Below are the code and all the weights of a small trained network. Each question names an input and a class and asks about switching units off, where a switched-off unit gives its printed mean instead of its output.

import numpy as np


def w(rows, s, z=0):
    codes = np.array(rows[::2]) - 128.0
    scale = np.full(codes.shape[1], s)
    scale[-1] = z or s
    return codes * scale


def f(y):
    return y / 2 * (1 + np.tanh(0.7978845608 * (y + 0.044715 * y**3)))


def log_softmax(a):
    a = a - a.max(-1, keepdims=True)
    return a - np.log(np.exp(a).sum(-1, keepdims=True))


def net(x, mask):
    res = np.array(x, float).reshape(1, 7) / 4 @ E
    y = f(res @ A[0][:, :-1].T + A[0][:, -1])
    res = res + np.where(mask, y, B[0][:, -1]) @ B[0][:, :-1]
    return log_softmax(res[-1] @ U[:, :-1].T + U[:, -1])


A, B = {}, {}
E = w([
[119,62,127,196,102],'x0',
[94,168,96,85,180],'x1',
[192,124,60,54,138],'x2',
[149,87,116,131,92],'x3',
[84,163,149,138,82],'x4',
[161,255,92,167,145],'x5',
[105,119,26,166,141],'x6',
],0.0099)
A[0] = w([
[147,120,169,82,126,61],'N0',
[133,126,138,113,135,72],'N1',
[88,159,132,154,114,34],'N2',
[125,101,149,154,152,8],'N3',
[148,138,128,145,122,95],'N4',
[160,139,128,138,141,76],'N5',
[148,84,74,144,100,42],'N6',
[72,138,141,147,121,81],'N7',
[153,122,186,20,95,113],'N8',
[120,138,2,42,187,64],'N9',
[130,125,141,102,134,88],'N10',
[75,183,130,136,101,112],'N11',
[122,132,75,85,172,94],'N12',
[181,136,127,166,137,70],'N13',
[158,69,2,143,34,102],'N14',
[119,37,184,170,195,82],'N15',
[133,98,102,142,115,82],'N16',
[177,94,221,51,127,79],'N17',
[116,150,43,71,142,62],'N18',
[98,130,128,134,115,116],'N19',
[15,120,195,200,120,85],'N20',
[222,182,105,152,171,4],'N21',
[132,148,13,51,204,87],'N22',
[223,177,88,143,180,52],'N23',
[152,74,73,151,93,95],'N24',
[140,109,180,119,143,55],'N25',
[153,155,94,109,134,97],'N26',
[106,78,150,160,157,86],'N27',
],0.013,0.0033)
B[0] = w([
[149,118,150,84,112,160],'N0',
[134,137,139,115,116,126],'N1',
[123,140,94,73,133,149],'N2',
[125,130,143,177,145,136],'N3',
[145,123,99,126,141,129],'N4',
[158,155,123,141,156,130],'N5',
[116,58,107,121,153,174],'N6',
[99,147,119,99,172,158],'N7',
[193,125,138,41,71,216],'N8',
[1,149,156,156,8,246],'N9',
[135,131,128,95,125,134],'N10',
[137,163,58,72,147,171],'N11',
[73,137,118,114,61,181],'N12',
[165,117,85,146,155,142],'N13',
[132,2,58,106,155,243],'N14',
[115,118,203,221,166,217],'N15',
[131,87,125,119,161,151],'N16',
[175,130,211,44,77,223],'N17',
[70,152,162,186,51,193],'N18',
[106,135,120,111,151,139],'N19',
[48,221,134,118,233,250],'N20',
[235,143,92,184,134,180],'N21',
[29,164,149,178,6,247],'N22',
[203,163,107,220,117,193],'N23',
[122,37,100,100,156,195],'N24',
[140,130,186,121,128,153],'N25',
[133,151,132,195,121,156],'N26',
[125,123,154,177,183,175],'N27',
],0.025,0.011)
U = w([
[75,221,84,85,202,76],'0',
[83,129,255,155,218,4],'1',
[189,167,49,194,117,111],'2',
[54,154,110,163,63,226],'3',
[171,123,237,34,121,174],'4',
[87,11,72,137,163,128],'5',
],0.0053,0.0024)

Each question gives the input, the list of numbers given to net, and the class t.
The units are the neurons (one row each of A and B). Each row of codes is followed by its name. A weight is (code - 128) times the scale printed after its matrix; where a second scale follows, it is the last column's (A, B and U).
mask holds one flag per neuron, in row order. A switched-off neuron (its flag False) gives its mean, the last column of its row in B, instead of its output. The means were averaged over made-up inputs and are rounded, as every weight is.
A unit's drop is (log p(t) with every unit on - log p(t) with that unit switched off) / (log p(t) with every unit on - log p(t) with every unit switched off).
The circuit of an input: a set's keep is (log p(t) with only the set's units on - log p(t) with every unit switched off) / (log p(t) with every unit on - log p(t) with every unit switched off). Starting from the 12 units with the biggest drops (on a tie, the unit counted first), units are removed one at a time, each time the one whose removal leaves the highest keep (on an exact tie, the one counted first), for as long as the keep stays at least 0.8.
circuit, biggest first: the units of the circuit, biggest drop first
k most important neurons: the k neurons with the biggest drops, biggest first
drop when u is switched off: that unit's drop, to one decimal
input [1,-8,-7,7,0,0,5], class 5: circuit, biggest first	N14
input [-7,8,-8,3,-5,5,-7], class 2: circuit, biggest first	N21, N9
input [6,3,-3,3,5,-8,-8], class 1: 2 most important neurons	N20, N15
input [-5,-3,-2,2,0,1,2], class 2: 2 most important neurons	N20, N9
input [3,-3,6,1,-4,-1,8], class 5: 2 most important neurons	N14, N24
input [-4,-4,2,1,-7,8,4], class 2: 3 most important neurons	N21, N23, N13
input [-7,-4,-3,-8,-5,-6,3], class 1: 2 most important neurons	N15, N8
input [-1,-6,-4,3,-5,-4,-4], class 4: 2 most important neurons	N17, N8
input [-7,-6,3,5,-7,1,-2], class 4: drop when N17 is switched off	1.0
input [3,-5,-4,-3,-6,-5,-5], class 1: drop when N15 is switched off	0.2
input [-5,-4,-5,-5,-4,-3,-2], class 4: drop when N18 is switched off	0.1
input [5,-3,2,7,2,2,5], class 5: drop when N3 is switched off	0.0
